Here is a tiny trained network, its code and every weight. The questions are about switching its units off for an input and a class, where a switched-off unit gives its printed mean instead of its output.

import numpy as np


def w(rows, s, z=0):
    codes = np.array(rows[::2]) - 128.0
    scale = np.full(codes.shape[1], s)
    scale[-1] = z or s
    return codes * scale


def norm(h):
    return h / np.sqrt((h * h).mean(-1, keepdims=True) + 1e-5)


def f(y):
    return np.maximum(y, 0)


def log_softmax(a):
    a = a - a.max(-1, keepdims=True)
    return a - np.log(np.exp(a).sum(-1, keepdims=True))


def net(x, mask):
    res = np.array(x, float).reshape(1, 7) / 4 @ E
    u = 0
    for l in range(3):
        y = f(norm(res) @ A[l][:, :-1].T + A[l][:, -1])
        res = res + np.where(mask[u : u + 3], y, B[l][:, -1]) @ B[l][:, :-1]
        u += 3
    return log_softmax(norm(res)[-1] @ U[:, :-1].T + U[:, -1])


A, B = {}, {}
E = w([
[136,134,150,113,130,153,159,109,113,120,109],'x0',
[93,124,68,136,176,111,122,59,113,111,87],'x1',
[127,111,231,150,173,89,113,116,171,109,110],'x2',
[137,118,125,124,130,134,122,124,122,131,138],'x3',
[150,132,111,61,74,93,81,97,131,1,133],'x4',
[36,114,163,191,45,115,87,119,60,118,86],'x5',
[136,71,115,186,133,174,139,138,147,89,119],'x6',
],0.0076)
A[0] = w([
[146,179,5,106,88,207,139,148,92,131,147,3],'L0N1',
[124,42,100,170,82,169,176,120,187,3,168,109],'L0N2',
[172,157,168,94,15,162,115,205,195,80,134,77],'L0N3',
],0.0062,0.0038)
B[0] = w([
[32,158,149,92,61,166,121,120,244,25,150,208],'L0N1',
[201,204,99,139,204,180,35,137,86,228,15,238],'L0N2',
[158,41,159,170,129,11,254,61,130,161,194,255],'L0N3',
],0.0078,0.0043)
A[1] = w([
[55,80,191,205,79,108,58,102,73,91,111,77],'L1N1',
[133,155,239,149,254,106,91,149,207,62,95,2],'L1N2',
[83,105,59,82,236,112,174,85,152,102,96,31],'L1N3',
],0.0054,0.0022)
B[1] = w([
[92,178,117,103,138,157,169,203,88,52,125,253],'L1N1',
[101,122,3,17,61,225,91,108,197,105,203,214],'L1N2',
[149,79,167,163,146,58,192,173,96,132,187,189],'L1N3',
],0.0075,0.0046)
A[2] = w([
[142,253,165,44,103,13,67,77,96,136,153,51],'L2N1',
[57,49,255,97,156,118,36,53,213,105,129,3],'L2N2',
[94,101,20,112,216,41,107,15,64,35,84,36],'L2N3',
],0.0064,0.002)
B[2] = w([
[230,131,86,202,207,220,11,125,110,186,33,254],'L2N1',
[2,126,68,92,51,168,170,102,218,60,124,172],'L2N2',
[191,59,226,146,60,63,182,143,144,160,203,252],'L2N3',
],0.0089,0.004)
U = w([
[4,173,41,32,13,188,117,79,228,36,170,44],'0',
[145,89,147,161,142,121,104,100,112,196,109,236],'1',
[138,21,234,209,70,1,239,99,129,182,236,2],'2',
[195,191,63,217,224,225,14,121,109,193,22,25],'3',
[107,176,104,88,162,102,154,152,89,61,155,245],'4',
],0.0085,0.0069)

Each question gives the input, the list of numbers given to net, and the class t.
The units are the neurons (one row each of A and B). Each row of codes is followed by its name. A weight is (code - 128) times the scale printed after its matrix; where a second scale follows, it is the last column's (A, B and U).
mask holds one flag per neuron, layer by layer. A switched-off neuron (its flag False) gives its mean, the last column of its row in B, instead of its output. The means were averaged over made-up inputs and are rounded, as every weight is.
A unit's drop is (log p(t) with every unit on - log p(t) with that unit switched off) / (log p(t) with every unit on - log p(t) with every unit switched off).
The circuit of an input: a set's keep is (log p(t) with only the set's units on - log p(t) with every unit switched off) / (log p(t) with every unit on - log p(t) with every unit switched off). Starting from all 9 units, units are removed one at a time, each time the one whose removal leaves the highest keep (on an exact tie, the one counted first), for as long as the keep stays at least 0.8.
circuit, biggest first: the units of the circuit, biggest drop first
most important unit: the unit with the biggest drop
top k neurons: the k neurons with the biggest drops, biggest first
k most important neurons of layer l: the k neurons of layer l with the biggest drops, biggest first
input [-4,-3,2,0,7,1,-7], class 1: circuit, biggest first : L2N1, L0N3, L0N2
input [0,-8,3,-4,7,1,1], class 2: most important unit : L0N3
input [-2,-2,6,-5,-2,-6,-4], class 0: top 2 neurons : L1N2, L0N2
input [5,2,6,7,0,-7,-8], class 3: top 3 neurons : L2N1, L0N1, L0N3
input [-4,-1,-8,1,-5,1,8], class 0: top 2 neurons : L0N1, L2N1
input [7,4,-1,7,4,-2,-5], class 3: top 2 neurons : L2N1, L0N3
input [6,-8,-5,-7,-3,-2,3], class 2: 2 most important neurons of layer 1 : L1N2, L1N1
input [4,-5,0,0,3,-6,6], class 3: top 3 neurons : L0N2, L2N3, L1N3
input [-3,-1,-8,2,-7,8,2], class 0: circuit, biggest first : L2N1, L0N1, L0N3
input [-5,6,-3,6,6,-2,-2], class 1: top 3 neurons : L2N1, L2N3, L0N3
input [-8,-7,-4,5,6,-8,8], class 3: top 2 neurons : L0N2, L2N3
input [5,-5,7,-5,0,-6,-2], class 0: top 2 neurons : L1N2, L2N2
input [4,4,-2,-5,7,1,6], class 1: circuit, biggest first : L0N2, L2N3
input [5,5,1,5,6,0,0], class 1: circuit, biggest first : L2N3, L0N2, L2N1, L0N3
input [1,-5,-4,5,-1,0,-5], class 2: top 2 neurons : L0N2, L0N3
input [1,-1,5,1,7,-3,-2], class 1: top 4 neurons : L2N1, L0N1, L0N3, L2N3
input [0,1,-8,-5,-3,-1,-4], class 0: most important unit : L0N1
input [8,-4,-3,-3,8,4,-4], class 1: circuit, biggest first : L2N1, L0N3
input [2,3,-1,-8,7,3,-2], class 1: circuit, biggest first : L2N3, L2N1
input [-7,-5,5,3,7,-7,-2], class 1: circuit, biggest first : L2N1, L1N1
input [2,8,-8,-1,-3,2,-3], class 0: circuit, biggest first : L0N1
